Below are the code and all the weights of a small trained network. Each question names an input and a class and asks about switching units off, where a switched-off unit gives its printed mean instead of its output.

import numpy as np


def w(rows, s, z=0):
    codes = np.array(rows[::2]) - 128.0
    scale = np.full(codes.shape[1], s)
    scale[-1] = z or s
    return codes * scale


def f(y):
    return y / 2 * (1 + np.tanh(0.7978845608 * (y + 0.044715 * y**3)))


def log_softmax(a):
    a = a - a.max(-1, keepdims=True)
    return a - np.log(np.exp(a).sum(-1, keepdims=True))


def net(x, mask):
    res = np.array(x, float).reshape(1, 2) / 4 @ E
    y = f(res @ A[0][:, :-1].T + A[0][:, -1])
    res = res + np.where(mask, y, B[0][:, -1]) @ B[0][:, :-1]
    return log_softmax(res[-1] @ U[:, :-1].T + U[:, -1])


A, B = {}, {}
E = w([
[227,233,169,11,215,203],'x0',
[181,160,203,161,195,42],'x1',
],0.012)
A[0] = w([
[40,59,123,236,167,75,229],'N1',
[150,211,164,186,156,26,117],'N2',
[121,136,126,180,49,116,65],'N3',
[185,147,79,81,192,188,82],'N4',
[154,139,10,140,61,206,78],'N5',
[58,58,144,191,128,171,112],'N6',
[77,205,197,138,186,201,163],'N7',
[225,100,166,147,95,90,207],'N8',
[156,188,124,158,154,40,161],'N9',
[188,172,191,205,180,73,88],'N10',
[109,158,168,34,164,117,92],'N11',
[112,4,132,161,155,68,83],'N12',
[172,250,130,102,137,126,193],'N13',
[100,75,85,141,142,29,89],'N14',
[111,81,62,145,87,86,87],'N15',
[127,78,183,192,58,120,73],'N16',
[62,105,128,138,192,144,254],'N17',
[120,172,155,36,138,169,75],'N18',
[140,228,61,131,251,149,144],'N19',
[138,128,242,166,168,60,82],'N20',
[177,187,102,47,214,184,230],'N21',
[42,69,117,212,82,65,213],'N22',
[76,190,72,195,143,199,246],'N23',
[206,151,79,45,127,136,86],'N24',
[161,178,136,39,123,136,68],'N25',
[90,93,70,35,18,242,131],'N26',
[188,89,212,158,171,65,74],'N27',
[13,111,19,94,195,254,56],'N28',
],0.0084,0.0097)
B[0] = w([
[132,140,121,95,157,52,240],'N1',
[175,35,157,125,48,218,177],'N2',
[194,214,90,247,78,193,149],'N3',
[97,146,93,201,110,88,178],'N4',
[181,135,155,151,62,174,170],'N5',
[135,151,125,166,135,89,176],'N6',
[88,151,105,114,155,104,182],'N7',
[88,67,191,54,130,130,173],'N8',
[158,73,199,105,112,148,172],'N9',
[176,112,147,153,75,129,176],'N10',
[166,167,68,150,102,114,164],'N11',
[146,193,114,177,150,107,170],'N12',
[112,144,109,108,134,87,212],'N13',
[160,192,54,188,127,91,164],'N14',
[137,173,111,163,113,107,170],'N15',
[116,179,91,210,97,141,159],'N16',
[98,123,148,71,169,101,192],'N17',
[136,164,69,209,107,104,171],'N18',
[137,128,104,146,170,88,195],'N19',
[255,116,109,154,45,210,167],'N20',
[101,135,106,89,143,24,254],'N21',
[92,139,103,97,157,73,249],'N22',
[103,97,132,64,123,104,196],'N23',
[142,187,143,150,126,106,169],'N24',
[132,189,111,231,94,110,168],'N25',
[215,55,175,58,22,177,218],'N26',
[202,125,144,195,50,184,162],'N27',
[218,146,165,155,70,195,178],'N28',
],0.0089,0.017)
U = w([
[93,213,31,229,126,58,53],'0',
[191,70,161,167,14,166,126],'1',
[1,46,152,4,189,44,254],'2',
[38,94,166,175,149,209,53],'3',
],0.011,0.005)

Each question gives the input, the list of numbers given to net, and the class t.
The units are the neurons (one row each of A and B). Each row of codes is followed by its name. A weight is (code - 128) times the scale printed after its matrix; where a second scale follows, it is the last column's (A, B and U).
mask holds one flag per neuron, in row order. A switched-off neuron (its flag False) gives its mean, the last column of its row in B, instead of its output. The means were averaged over made-up inputs and are rounded, as every weight is.
A unit's drop is (log p(t) with every unit on - log p(t) with that unit switched off) / (log p(t) with every unit on - log p(t) with every unit switched off).
The circuit of an input: a set's keep is (log p(t) with only the set's units on - log p(t) with every unit switched off) / (log p(t) with every unit on - log p(t) with every unit switched off). Starting from the 12 units with the biggest drops (on a tie, the unit counted first), units are removed one at a time, each time the one whose removal leaves the highest keep (on an exact tie, the one counted first), for as long as the keep stays at least 0.8.
units of the circuit, in order: the units of the circuit, biggest drop first
top k neurons: the k neurons with the biggest drops, biggest first
drop of u: that unit's drop, to one decimal
input [-4,-6], class 1: units of the circuit, in order -> (N26)
input [2,4], class 1: top 3 neurons -> (N22, N1, N20)
input [-1,-4], class 1: top 3 neurons -> (N21, N26, N28)
input [1,3], class 2: top 2 neurons -> (N26, N28)
input [-5,6], class 1: top 2 neurons -> (N2, N20)
input [6,7], class 1: top 3 neurons -> (N2, N20, N9)
input [-3,4], class 1: top 3 neurons -> (N21, N20, N2)
input [3,4], class 1: top 2 neurons -> (N22, N1)
input [-3,-5], class 1: drop of N3 -> 0.0
input [5,7], class 1: drop of N2 -> 0.4
input [2,-3], class 2: drop of N20 -> 0.1
